Here is a tiny trained network, its code and every weight. The questions are about switching its units off for an input and a target symbol, where a switched-off unit gives its printed mean instead of its output.

import numpy as np


def w(rows, s, z=0):
    codes = np.array(rows[::2]) - 128.0
    scale = np.full(codes.shape[1], s)
    scale[-1] = z or s
    return codes * scale


def norm(h):
    return h / np.sqrt((h * h).mean(-1, keepdims=True) + 1e-5)


def f(y):
    return np.maximum(y, 0)


def softmax(a):
    e = np.exp(a - a.max(-1, keepdims=True))
    return e / e.sum(-1, keepdims=True)


def log_softmax(a):
    a = a - a.max(-1, keepdims=True)
    return a - np.log(np.exp(a).sum(-1, keepdims=True))


def net(x, mask):
    ids = ['Ψεζμτω'.index(c) for c in x.split()]
    T = len(ids)
    res = E[ids] + P[:T]
    u = 0
    for l in range(2):
        r = norm(res)
        for j in range(2):
            rows = slice(4 * j, 4 * j + 4)
            q, k, v = (r @ M[l][rows].T for M in (Q, K, V))
            z = softmax(np.where(np.tri(T) > 0, q @ k.T / 4**0.5, -1e9)) @ v
            o = O[l][rows]
            res = res + np.where(mask[u + j], z, o[:, -1]) @ o[:, :-1]
        u += 2
        y = f(norm(res) @ A[l][:, :-1].T + A[l][:, -1])
        res = res + np.where(mask[u : u + 12], y, B[l][:, -1]) @ B[l][:, :-1]
        u += 12
    return log_softmax(norm(res)[-1] @ U[:, :-1].T + U[:, -1])


Q, K, V, O, A, B = {}, {}, {}, {}, {}, {}
E = w([
[5,67,209,77],'Ψ',
[140,127,92,196],'ε',
[67,168,46,45],'ζ',
[127,156,143,147],'μ',
[166,125,102,152],'τ',
[48,128,77,155],'ω',
],0.017)
P = w([
[198,141,52,253],'0',
[43,102,79,236],'1',
[52,114,83,213],'2',
[71,111,76,186],'3',
[55,117,52,150],'4',
[89,104,67,142],'5',
[95,95,59,114],'6',
[86,94,40,119],'7',
],0.0057)
Q[0] = w([
[99,85,87,211],'L0H0',
[144,73,157,206],'L0H0',
[111,74,152,163],'L0H0',
[153,109,100,133],'L0H0',
[155,111,231,109],'L0H1',
[111,70,135,150],'L0H1',
[193,133,249,29],'L0H1',
[169,97,234,20],'L0H1',
],0.015)
K[0] = w([
[161,175,127,88],'L0H0',
[113,200,78,81],'L0H0',
[114,141,87,79],'L0H0',
[129,160,74,121],'L0H0',
[113,131,149,234],'L0H1',
[107,128,166,117],'L0H1',
[158,173,118,252],'L0H1',
[193,121,110,251],'L0H1',
],0.016)
V[0] = w([
[172,114,167,187],'L0H0',
[213,162,89,218],'L0H0',
[107,20,142,147],'L0H0',
[70,192,152,249],'L0H0',
[70,130,21,92],'L0H1',
[246,239,96,205],'L0H1',
[178,133,141,3],'L0H1',
[105,24,246,197],'L0H1',
],0.0073)
O[0] = w([
[165,66,146,230,106],'L0H0',
[75,142,193,179,174],'L0H0',
[161,54,94,104,115],'L0H0',
[159,86,180,194,207],'L0H0',
[136,122,70,109,254],'L0H1',
[120,84,180,235,87],'L0H1',
[170,205,143,116,73],'L0H1',
[159,1,227,61,41],'L0H1',
],0.0079,0.0082)
A[0] = w([
[218,159,168,131,6],'L0N0',
[17,140,181,136,116],'L0N1',
[252,135,124,200,157],'L0N2',
[132,35,159,107,151],'L0N3',
[60,81,133,145,117],'L0N4',
[22,169,123,186,156],'L0N5',
[97,94,188,124,3],'L0N6',
[217,168,193,65,106],'L0N7',
[186,227,85,152,158],'L0N8',
[136,229,96,196,141],'L0N9',
[130,134,51,72,109],'L0N10',
[143,37,142,116,64],'L0N11',
],0.011,0.014)
B[0] = w([
[54,65,67,4,128],'L0N0',
[196,175,119,87,160],'L0N1',
[97,111,133,79,161],'L0N2',
[94,98,116,54,176],'L0N3',
[147,179,121,174,168],'L0N4',
[138,147,92,77,252],'L0N5',
[121,112,128,65,128],'L0N6',
[89,127,72,123,132],'L0N7',
[71,85,104,82,222],'L0N8',
[111,138,92,84,227],'L0N9',
[108,129,185,105,186],'L0N10',
[115,191,131,116,135],'L0N11',
],0.015,0.011)
Q[1] = w([
[197,105,102,112],'L1H0',
[208,136,252,198],'L1H0',
[72,95,47,113],'L1H0',
[195,96,120,188],'L1H0',
[177,90,154,206],'L1H1',
[161,180,95,164],'L1H1',
[72,192,115,102],'L1H1',
[63,98,97,24],'L1H1',
],0.018)
K[1] = w([
[184,60,57,143],'L1H0',
[110,80,148,37],'L1H0',
[117,174,110,177],'L1H0',
[133,117,91,73],'L1H0',
[89,117,77,40],'L1H1',
[60,164,155,90],'L1H1',
[153,90,193,168],'L1H1',
[214,95,138,255],'L1H1',
],0.016)
V[1] = w([
[67,155,239,107],'L1H0',
[195,125,183,55],'L1H0',
[123,212,43,114],'L1H0',
[176,184,254,88],'L1H0',
[163,222,128,160],'L1H1',
[2,235,114,113],'L1H1',
[108,184,135,35],'L1H1',
[36,131,172,145],'L1H1',
],0.011)
O[1] = w([
[190,215,131,90,97],'L1H0',
[97,163,61,138,27],'L1H0',
[71,182,149,238,161],'L1H0',
[183,218,73,128,7],'L1H0',
[148,174,137,214,96],'L1H1',
[110,194,252,133,189],'L1H1',
[55,190,144,86,93],'L1H1',
[149,188,200,98,173],'L1H1',
],0.011,0.013)
A[1] = w([
[55,84,128,115,254],'L1N0',
[153,56,80,126,129],'L1N1',
[126,178,216,189,165],'L1N2',
[200,69,8,171,129],'L1N3',
[215,88,43,112,174],'L1N4',
[192,164,58,169,70],'L1N5',
[220,168,151,198,129],'L1N6',
[104,210,169,193,164],'L1N7',
[204,85,7,209,119],'L1N8',
[119,125,188,74,71],'L1N9',
[139,145,95,145,207],'L1N10',
[125,66,166,122,100],'L1N11',
],0.013,0.0076)
B[1] = w([
[184,157,155,150,251],'L1N0',
[102,145,150,211,157],'L1N1',
[243,111,126,111,152],'L1N2',
[74,164,94,221,141],'L1N3',
[174,94,97,218,166],'L1N4',
[71,197,126,167,129],'L1N5',
[144,149,38,134,132],'L1N6',
[197,179,97,149,155],'L1N7',
[94,157,169,248,132],'L1N8',
[174,183,126,95,151],'L1N9',
[133,123,122,176,142],'L1N10',
[135,209,70,103,160],'L1N11',
],0.013,0.016)
U = w([
[109,204,131,173,141],'Ψ',
[43,121,68,94,253],'ε',
[102,4,111,146,88],'ζ',
[196,157,85,145,100],'μ',
[33,64,169,190,54],'τ',
[125,93,203,57,35],'ω',
],0.016,0.0038)

Each question gives the input, a string of symbols that net reads in full, and the target symbol t.
The units are the heads (4 rows each of Q, K, V and O) and the neurons (one row each of A and B). Each row of codes is followed by its name. A weight is (code - 128) times the scale printed after its matrix; where a second scale follows, it is the last column's (O, A, B and U).
mask holds one flag per unit, layer by layer, with each layer's heads first. A switched-off unit (its flag False) gives its mean, the last column of its rows in O or B, instead of its output. The means were averaged over made-up inputs and are rounded, as every weight is.
A unit's drop is (log p(t) with every unit on - log p(t) with that unit switched off) / (log p(t) with every unit on - log p(t) with every unit switched off).
The circuit of an input: a set's keep is (log p(t) with only the set's units on - log p(t) with every unit switched off) / (log p(t) with every unit on - log p(t) with every unit switched off). Starting from the 12 units with the biggest drops (on a tie, the unit counted first), units are removed one at a time, each time the one whose removal leaves the highest keep (on an exact tie, the one counted first), for as long as the keep stays at least 0.8.
circuit, biggest first: the units of the circuit, biggest drop first
most important unit: the unit with the biggest drop
k most important neurons: the k neurons with the biggest drops, biggest first
k most important neurons of layer l: the k neurons of layer l with the biggest drops, biggest first
which heads matter: for each layer, one digit per head in row order, 1 if its drop is at least 0.15 and else 0, layers parted by /
input ε ζ ζ μ ε ζ μ Ψ, target ζ: 4 most important neurons of layer 0 : [L0N10 L0N8 L0N9 L0N11]
input τ ε τ ζ τ ω τ ζ, target ω: most important unit : L0N2
input Ψ ω μ Ψ Ψ τ, target ε: circuit, biggest first : [L1H1 L1H0 L0H1]
input ε ω ω, target ζ: circuit, biggest first : [L0H1 L1H1]
input μ Ψ ζ ω ζ, target μ: 2 most important neurons : [L0N8 L1N4]
input μ ω μ ε ω, target μ: 2 most important neurons of layer 0 : [L0N5 L0N2]
input μ μ ε, target ζ: which heads matter : 11 / 01
input ε ζ ω, target ζ: circuit, biggest first : [L0H1 L1H1 L0N8 L1H0]
input τ ω ω τ ζ Ψ ε τ, target ω: which heads matter : 11 / 00
input ω Ψ ω, target τ: which heads matter : 11 / 11
input ε ζ μ τ ω ω ε, target ε: which heads matter : 00 / 00
input μ ε ω ζ Ψ ε τ ω, target μ: circuit, biggest first : [L0H0 L0H1 L0N8 L1H1]
input ω ω τ ε μ τ Ψ, target τ: which heads matter : 11 / 11
input ε ω ε, target ζ: most important unit : L0H1
input ω ζ μ ζ ε μ ω μ, target ε: 2 most important neurons of layer 0 : [L0N9 L0N8]
input ω Ψ τ μ μ, target τ: which heads matter : 01 / 10
input ω ω ζ μ ζ ζ ω μ, target τ: which heads matter : 00 / 10
input ω ε ζ μ ε ζ, target τ: which heads matter : 01 / 10
input ω ε μ μ ε μ ω ε, target τ: which heads matter : 00 / 10
input ε ε ω ω ε ζ, target ζ: 2 most important neurons of layer 0 : [L0N8 L0N10]
input ζ ω ε Ψ Ψ Ψ ζ τ, target Ψ: circuit, biggest first : [L1H0]
input ω ε Ψ ζ, target τ: circuit, biggest first : [L1H0 L0N3]
